Below are the code and all the weights of a small trained network. Each question names an input and a target symbol and asks about switching units off, where a switched-off unit gives its printed mean instead of its output.

import numpy as np


def w(rows, s, z=0):
    codes = np.array(rows[::2]) - 128.0
    scale = np.full(codes.shape[1], s)
    scale[-1] = z or s
    return codes * scale


def f(y):
    return np.maximum(y, 0)


def softmax(a):
    e = np.exp(a - a.max(-1, keepdims=True))
    return e / e.sum(-1, keepdims=True)


def log_softmax(a):
    a = a - a.max(-1, keepdims=True)
    return a - np.log(np.exp(a).sum(-1, keepdims=True))


def net(x, mask):
    ids = ['ΓΞΣαεζθμψ'.index(c) for c in x.split()]
    T = len(ids)
    res = E[ids] + P[:T]
    q, k, v = (res @ M[0].T for M in (Q, K, V))
    z = softmax(np.where(np.tri(T) > 0, q @ k.T / 3**0.5, -1e9)) @ v
    res = res + np.where(mask[0], z, O[0][:, -1]) @ O[0][:, :-1]
    y = f(res @ A[0][:, :-1].T + A[0][:, -1])
    res = res + np.where(mask[1:13], y, B[0][:, -1]) @ B[0][:, :-1]
    return log_softmax(res[-1] @ U[:, :-1].T + U[:, -1])


Q, K, V, O, A, B = {}, {}, {}, {}, {}, {}
E = w([
[155,161,108,109,138],'Γ',
[196,176,134,160,194],'Ξ',
[89,133,143,93,222],'Σ',
[161,162,138,101,220],'α',
[110,144,111,93,146],'ε',
[93,137,112,143,120],'ζ',
[126,138,165,198,212],'θ',
[146,154,138,251,151],'μ',
[49,111,149,200,171],'ψ',
],0.024)
P = w([
[99,235,86,161,223],'0',
[61,235,153,135,134],'1',
[103,170,95,149,166],'2',
[132,99,155,150,140],'3',
[162,78,96,150,170],'4',
[102,153,45,134,183],'5',
[119,109,155,158,114],'6',
[54,219,194,121,85],'7',
[98,143,52,128,161],'8',
[118,95,141,149,106],'9',
[176,5,72,135,157],'10',
[75,145,22,118,149],'11',
[115,105,171,217,128],'12',
[156,171,185,103,208],'13',
],0.021)
Q[0] = w([
[145,40,125,153,159],'H0',
[175,28,73,122,128],'H0',
[98,177,7,150,182],'H0',
],0.02)
K[0] = w([
[91,155,185,146,94],'H0',
[112,233,250,96,100],'H0',
[137,122,78,65,12],'H0',
],0.019)
V[0] = w([
[255,186,131,44,101],'H0',
[133,107,218,84,207],'H0',
[74,108,113,38,136],'H0',
],0.019)
O[0] = w([
[27,97,174,139,221,3],'H0',
[170,213,251,80,122,139],'H0',
[65,219,119,130,84,95],'H0',
],0.021,0.022)
A[0] = w([
[214,99,210,143,92,101],'N0',
[130,120,97,18,151,182],'N1',
[89,191,181,125,146,8],'N2',
[86,152,74,171,105,97],'N3',
[204,131,78,184,146,182],'N4',
[83,70,129,156,218,91],'N5',
[135,117,220,144,75,106],'N6',
[70,126,56,80,88,159],'N7',
[100,167,112,157,120,90],'N8',
[78,44,205,139,9,103],'N9',
[112,114,175,102,160,64],'N10',
[102,212,128,154,171,192],'N11',
],0.011,0.016)
B[0] = w([
[101,66,138,126,111,241],'N0',
[106,123,139,198,126,147],'N1',
[164,58,44,134,198,148],'N2',
[163,137,163,91,163,158],'N3',
[70,145,145,122,166,254],'N4',
[185,79,19,78,111,147],'N5',
[125,169,100,123,199,161],'N6',
[135,134,159,156,151,163],'N7',
[159,90,140,85,71,142],'N8',
[183,254,81,217,148,130],'N9',
[140,101,111,180,158,140],'N10',
[87,96,136,59,89,165],'N11',
],0.011,0.059)
U = w([
[112,85,28,82,112,28],'Γ',
[253,92,88,120,148,29],'Ξ',
[217,114,103,46,131,26],'Σ',
[142,102,136,104,170,99],'α',
[21,108,151,75,96,214],'ε',
[194,160,77,206,155,247],'ζ',
[221,93,189,129,125,155],'θ',
[94,51,130,173,104,169],'μ',
[221,86,81,119,55,94],'ψ',
],0.0043,0.011)

Each question gives the input, a string of symbols that net reads in full, and the target symbol t.
The units are the heads (3 rows each of Q, K, V and O) and the neurons (one row each of A and B). Each row of codes is followed by its name. A weight is (code - 128) times the scale printed after its matrix; where a second scale follows, it is the last column's (O, A, B and U).
mask holds one flag per unit, heads first, then neurons. A switched-off unit (its flag False) gives its mean, the last column of its rows in O or B, instead of its output. The means were averaged over made-up inputs and are rounded, as every weight is.
A unit's drop is (log p(t) with every unit on - log p(t) with that unit switched off) / (log p(t) with every unit on - log p(t) with every unit switched off).
The circuit of an input: a set's keep is (log p(t) with only the set's units on - log p(t) with every unit switched off) / (log p(t) with every unit on - log p(t) with every unit switched off). Starting from the 12 units with the biggest drops (on a tie, the unit counted first), units are removed one at a time, each time the one whose removal leaves the highest keep (on an exact tie, the one counted first), for as long as the keep stays at least 0.8.
circuit, biggest first: the units of the circuit, biggest drop first
unit that matters most: the unit with the biggest drop
k most important neurons: the k neurons with the biggest drops, biggest first
input ψ Ξ μ Γ ψ ζ ζ Ξ, target ψ: circuit, biggest first => [H0]
input μ ψ ε ζ Γ θ Ξ ψ μ ψ Σ μ, target Γ: circuit, biggest first => [H0 N5]
input ψ θ Γ μ Ξ Ξ Γ, target Ξ: circuit, biggest first => [H0 N5 N4]
input ε ζ Γ μ α ψ, target Γ: circuit, biggest first => [H0 N5]
input Ξ ζ Γ α θ, target ζ: circuit, biggest first => [H0 N0]
input ζ ε θ ζ μ ζ ζ θ ε Ξ μ Ξ ε, target μ: circuit, biggest first => [H0 N4 N0 N5]
input Ξ ζ ε ψ ζ μ ζ α μ ε θ, target α: circuit, biggest first => [H0 N2]
input θ ε ζ Σ ψ ψ ψ ε θ μ α α μ ψ, target α: circuit, biggest first => [N2 H0]
input ε μ Ξ α Γ α α Σ ζ Ξ μ ψ ε μ, target μ: circuit, biggest first => [H0 N4 N0]
input θ Σ Ξ μ Σ α ε μ Γ ε Σ, target μ: circuit, biggest first => [H0 N4 N1 N0]
input ε ε Σ ε Γ Γ ε α, target Γ: 2 most important neurons => [N5 N11]
input α α Ξ, target Ξ: 2 most important neurons => [N5 N4]
input ζ θ ζ ζ θ Γ ζ ε ε θ α ε μ ζ, target α: 3 most important neurons => [N2 N11 N6]
input ζ ζ α Ξ Γ, target ζ: unit that matters most => H0
input ψ ζ ε ε ε ψ θ ε θ ψ Σ ζ Ξ ψ, target Σ: circuit, biggest first => [N2 H0 N4 N11]
input ζ θ Ξ, target ζ: 2 most important neurons => [N0 N11]
input α Γ θ ψ θ μ θ ε ζ, target ζ: circuit, biggest first => [N0 N7 H0]
input ψ ε θ α Ξ Σ Γ ε ζ ζ ε ψ θ ζ, target ε: 2 most important neurons => [N11 N5]
input ζ Ξ ε θ Γ ε Σ ζ Σ, target ζ: 2 most important neurons => [N0 N4]
input ε Γ Σ θ ζ Γ ψ θ, target ζ: circuit, biggest first => [N0 H0]
input Σ Γ Ξ ε Ξ Ξ Σ ε Γ α Ξ, target ε: circuit, biggest first => [H0]
input Σ ε α ε α Σ ζ Ξ Γ ζ Ξ, target Ξ: 3 most important neurons => [N5 N4 N10]
input ε α α ζ α, target α: 3 most important neurons => [N2 N11 N6]
input ζ α Σ ζ Ξ ψ μ Σ ζ Ξ ψ, target Σ: 4 most important neurons => [N2 N4 N6 N11]
input Σ ε α ε Ξ ε ζ, target ζ: 2 most important neurons => [N4 N0]
input ψ α ε ε α ε μ Σ α θ Γ, target Σ: 2 most important neurons => [N2 N4]
input Ξ μ ε ζ Ξ ζ Γ ε Σ, target ε: 2 most important neurons => [N11 N2]
input μ ζ α α ε ζ ζ Σ ε Γ, target ε: 2 most important neurons => [N5 N3]
